Here is a tiny trained network, its code and every weight. The questions are about switching its units off for an input and a class, where a switched-off unit gives its printed mean instead of its output.

import numpy as np


def w(rows, s, z=0):
    codes = np.array(rows[::2]) - 128.0
    scale = np.full(codes.shape[1], s)
    scale[-1] = z or s
    return codes * scale


def f(y):
    return np.maximum(y, 0)


def log_softmax(a):
    a = a - a.max(-1, keepdims=True)
    return a - np.log(np.exp(a).sum(-1, keepdims=True))


def net(x, mask):
    res = np.array(x, float).reshape(1, 6) / 4 @ E
    y = f(res @ A[0][:, :-1].T + A[0][:, -1])
    res = res + np.where(mask, y, B[0][:, -1]) @ B[0][:, :-1]
    return log_softmax(res[-1] @ U[:, :-1].T + U[:, -1])


A, B = {}, {}
E = w([
[47,195,2,105],'x0',
[128,133,127,126],'x1',
[121,120,129,132],'x2',
[70,145,212,36],'x3',
[129,130,126,126],'x4',
[164,36,52,20],'x5',
],0.0056)
A[0] = w([
[147,134,94,238,105],'neuron 1',
[176,59,112,106,29],'neuron 2',
[82,176,208,73,82],'neuron 3',
[203,82,184,146,46],'neuron 4',
[193,48,212,113,37],'neuron 5',
[38,204,15,102,33],'neuron 6',
[83,115,220,42,195],'neuron 7',
[160,101,72,197,18],'neuron 8',
[216,89,97,190,94],'neuron 9',
[225,86,193,140,25],'neuron 10',
[214,114,108,216,91],'neuron 11',
[227,81,113,215,108],'neuron 12',
[143,104,96,179,221],'neuron 13',
[161,76,63,41,48],'neuron 14',
[101,237,134,177,97],'neuron 15',
[47,138,42,110,31],'neuron 16',
[159,110,94,179,220],'neuron 17',
[43,150,168,78,27],'neuron 18',
[93,167,213,198,69],'neuron 19',
[144,115,178,179,53],'neuron 20',
[97,169,69,119,36],'neuron 21',
[110,206,155,189,15],'neuron 22',
[112,43,98,90,25],'neuron 23',
[111,211,73,104,54],'neuron 24',
[71,87,254,57,84],'neuron 25',
[157,77,82,10,16],'neuron 26',
[80,145,163,187,21],'neuron 27',
[219,114,225,152,61],'neuron 28',
[63,140,74,135,35],'neuron 29',
[103,238,174,197,32],'neuron 30',
[85,143,83,144,54],'neuron 31',
[35,215,194,252,72],'neuron 32',
[144,64,96,78,4],'neuron 33',
[85,149,85,126,19],'neuron 34',
[213,116,186,123,43],'neuron 35',
[220,78,57,170,82],'neuron 36',
],0.0066,0.0048)
B[0] = w([
[95,187,84,80,180],'neuron 1',
[77,43,16,177,154],'neuron 2',
[91,190,55,108,170],'neuron 3',
[44,83,151,216,172],'neuron 4',
[23,110,109,220,190],'neuron 5',
[38,92,237,200,205],'neuron 6',
[135,202,64,85,252],'neuron 7',
[31,220,78,28,142],'neuron 8',
[96,194,90,72,186],'neuron 9',
[19,73,186,233,175],'neuron 10',
[74,173,67,111,183],'neuron 11',
[90,198,91,73,206],'neuron 12',
[163,182,154,90,236],'neuron 13',
[149,62,42,170,194],'neuron 14',
[170,98,59,135,183],'neuron 15',
[59,101,215,202,171],'neuron 16',
[154,168,142,93,238],'neuron 17',
[33,142,37,165,144],'neuron 18',
[151,91,33,112,176],'neuron 19',
[105,49,60,176,148],'neuron 20',
[55,82,163,182,148],'neuron 21',
[151,7,12,184,148],'neuron 22',
[179,39,29,154,151],'neuron 23',
[41,41,144,230,159],'neuron 24',
[61,199,31,95,200],'neuron 25',
[147,44,26,163,188],'neuron 26',
[217,35,1,167,138],'neuron 27',
[34,125,171,205,195],'neuron 28',
[66,122,225,197,146],'neuron 29',
[176,52,28,145,171],'neuron 30',
[51,133,228,138,142],'neuron 31',
[192,49,41,114,214],'neuron 32',
[159,82,42,174,147],'neuron 33',
[26,116,233,214,135],'neuron 34',
[11,88,192,225,161],'neuron 35',
[86,184,80,98,193],'neuron 36',
],0.0075,0.0043)
U = w([
[57,81,188,218,27],'0',
[151,146,131,132,254],'1',
[186,48,75,140,38],'2',
[148,160,145,123,237],'3',
[88,209,101,80,3],'4',
[157,139,153,127,229],'5',
[246,126,222,100,57],'6',
],0.011,0.0088)

Each question gives the input, the list of numbers given to net, and the class t.
The units are the neurons (one row each of A and B). Each row of codes is followed by its name. A weight is (code - 128) times the scale printed after its matrix; where a second scale follows, it is the last column's (A, B and U).
mask holds one flag per neuron, in row order. A switched-off neuron (its flag False) gives its mean, the last column of its row in B, instead of its output. The means were averaged over made-up inputs and are rounded, as every weight is.
A unit's drop is (log p(t) with every unit on - log p(t) with that unit switched off) / (log p(t) with every unit on - log p(t) with every unit switched off).
The circuit of an input: a set's keep is (log p(t) with only the set's units on - log p(t) with every unit switched off) / (log p(t) with every unit on - log p(t) with every unit switched off). Starting from the 12 units with the biggest drops (on a tie, the unit counted first), units are removed one at a time, each time the one whose removal leaves the highest keep (on an exact tie, the one counted first), for as long as the keep stays at least 0.8.
units of the circuit, in order: the units of the circuit, biggest drop first
most important unit: the unit with the biggest drop
top k neurons: the k neurons with the biggest drops, biggest first
drop when u is switched off: that unit's drop, to one decimal
input [-4,3,7,8,4,1], class 4: units of the circuit, in order : (neuron 25; neuron 7)
input [-6,2,1,8,-4,-1], class 4: units of the circuit, in order : (neuron 25; neuron 7)
input [1,5,1,2,-2,8], class 2: units of the circuit, in order : (neuron 26; neuron 14)
input [8,-4,2,-8,-6,-4], class 0: units of the circuit, in order : (neuron 6)
input [8,7,-3,-2,-8,8], class 0: units of the circuit, in order : (neuron 6; neuron 16)
input [-7,0,4,1,-1,-8], class 2: units of the circuit, in order : (neuron 32; neuron 19)
input [-1,-2,5,2,0,7], class 2: top 3 neurons : (neuron 26; neuron 14; neuron 23)
input [6,0,6,1,6,3], class 0: units of the circuit, in order : (neuron 6; neuron 16; neuron 24)
input [8,-8,-5,4,-4,7], class 0: units of the circuit, in order : (neuron 6; neuron 16)
input [-5,-4,0,-3,6,-6], class 2: top 3 neurons : (neuron 32; neuron 19; neuron 30)
input [-3,6,7,8,7,1], class 4: units of the circuit, in order : (neuron 25; neuron 7)
input [-8,8,-7,-8,5,2], class 0: top 2 neurons : (neuron 10; neuron 4)
input [7,-3,5,1,-4,-6], class 0: top 2 neurons : (neuron 6; neuron 24)
input [-4,-5,5,3,-7,8], class 2: most important unit : neuron 26
input [-2,1,0,-8,3,6], class 4: drop when neuron 36 is switched off : 0.2
input [-2,-6,-1,-4,-5,-7], class 2: drop when neuron 26 is switched off : 0.0
input [-8,8,5,-1,-2,8], class 0: drop when neuron 28 is switched off : 0.1
input [-3,-5,4,-6,0,-5], class 4: drop when neuron 12 is switched off : 0.3
